Here is a tiny trained network, its code and every weight. The questions are about switching its units off for an input and a class, where a switched-off unit gives its printed mean instead of its output.

import numpy as np


def w(rows, s, z=0):
    codes = np.array(rows[::2]) - 128.0
    scale = np.full(codes.shape[1], s)
    scale[-1] = z or s
    return codes * scale


def f(y):
    return y / 2 * (1 + np.tanh(0.7978845608 * (y + 0.044715 * y**3)))


def log_softmax(a):
    a = a - a.max(-1, keepdims=True)
    return a - np.log(np.exp(a).sum(-1, keepdims=True))


def net(x, mask):
    res = np.array(x, float).reshape(1, 6) / 4 @ E
    y = f(res @ A[0][:, :-1].T + A[0][:, -1])
    res = res + np.where(mask, y, B[0][:, -1]) @ B[0][:, :-1]
    return log_softmax(res[-1] @ U[:, :-1].T + U[:, -1])


A, B = {}, {}
E = w([
[176,254,118],'x0',
[84,139,117],'x1',
[132,124,131],'x2',
[72,130,37],'x3',
[106,134,121],'x4',
[219,90,78],'x5',
],0.0084)
A[0] = w([
[119,164,199,108],'N1',
[129,141,198,126],'N2',
[126,212,221,112],'N3',
[98,168,65,165],'N4',
[121,173,171,121],'N5',
[65,140,157,185],'N6',
[78,48,203,253],'N7',
[123,128,143,109],'N8',
[87,56,201,52],'N9',
[139,48,6,102],'N10',
[141,103,87,135],'N11',
[127,175,168,74],'N12',
[155,101,199,167],'N13',
[163,199,58,237],'N14',
[119,133,97,128],'N15',
[92,137,158,158],'N16',
],0.014,0.0049)
B[0] = w([
[87,97,95,178],'N1',
[108,148,97,169],'N2',
[71,67,125,232],'N3',
[184,136,156,192],'N4',
[90,93,115,172],'N5',
[163,126,88,187],'N6',
[186,175,156,217],'N7',
[128,121,114,125],'N8',
[159,114,38,165],'N9',
[65,121,250,220],'N10',
[75,170,158,153],'N11',
[99,100,135,161],'N12',
[157,149,75,179],'N13',
[173,135,57,255],'N14',
[147,108,154,140],'N15',
[147,123,108,159],'N16',
],0.022,0.0091)
U = w([
[192,76,50,184],'0',
[241,174,193,196],'1',
[26,3,175,6],'2',
],0.0051,0.0023)

Each question gives the input, the list of numbers given to net, and the class t.
The units are the neurons (one row each of A and B). Each row of codes is followed by its name. A weight is (code - 128) times the scale printed after its matrix; where a second scale follows, it is the last column's (A, B and U).
mask holds one flag per neuron, in row order. A switched-off neuron (its flag False) gives its mean, the last column of its row in B, instead of its output. The means were averaged over made-up inputs and are rounded, as every weight is.
A unit's drop is (log p(t) with every unit on - log p(t) with that unit switched off) / (log p(t) with every unit on - log p(t) with every unit switched off).
The circuit of an input: a set's keep is (log p(t) with only the set's units on - log p(t) with every unit switched off) / (log p(t) with every unit on - log p(t) with every unit switched off). Starting from the 12 units with the biggest drops (on a tie, the unit counted first), units are removed one at a time, each time the one whose removal leaves the highest keep (on an exact tie, the one counted first), for as long as the keep stays at least 0.8.
circuit, biggest first: the units of the circuit, biggest drop first
k most important neurons: the k neurons with the biggest drops, biggest first
drop when u is switched off: that unit's drop, to one decimal
input [-2,4,-3,7,7,4], class 2: circuit, biggest first	(N10)
input [2,-7,-4,6,-4,3], class 1: 2 most important neurons	(N3, N10)
input [-8,0,3,-3,1,-6], class 0: 2 most important neurons	(N9, N10)
input [-6,-3,4,1,-7,-6], class 1: 2 most important neurons	(N7, N3)
input [4,-6,1,2,8,7], class 1: circuit, biggest first	(N3, N10)
input [-7,-7,4,-3,1,-8], class 0: 2 most important neurons	(N9, N10)
input [-4,0,8,-2,1,2], class 1: circuit, biggest first	(N7, N3)
input [2,5,0,-6,-7,-8], class 2: 2 most important neurons	(N3, N14)
input [-1,5,-2,-8,-3,-2], class 0: circuit, biggest first	(N10, N9)
input [-3,6,3,-1,1,-6], class 0: 3 most important neurons	(N9, N10, N6)
input [5,-8,1,-6,-5,-8], class 2: drop when N3 is switched off	0.1
input [-1,6,-1,5,-4,-8], class 1: drop when N8 is switched off	0.0
input [-7,-8,-3,-8,-8,-2], class 0: drop when N2 is switched off	0.1
input [6,8,-1,-5,-2,-2], class 2: circuit, biggest first	(N3)
input [3,6,-4,-5,6,-4], class 2: drop when N3 is switched off	0.4
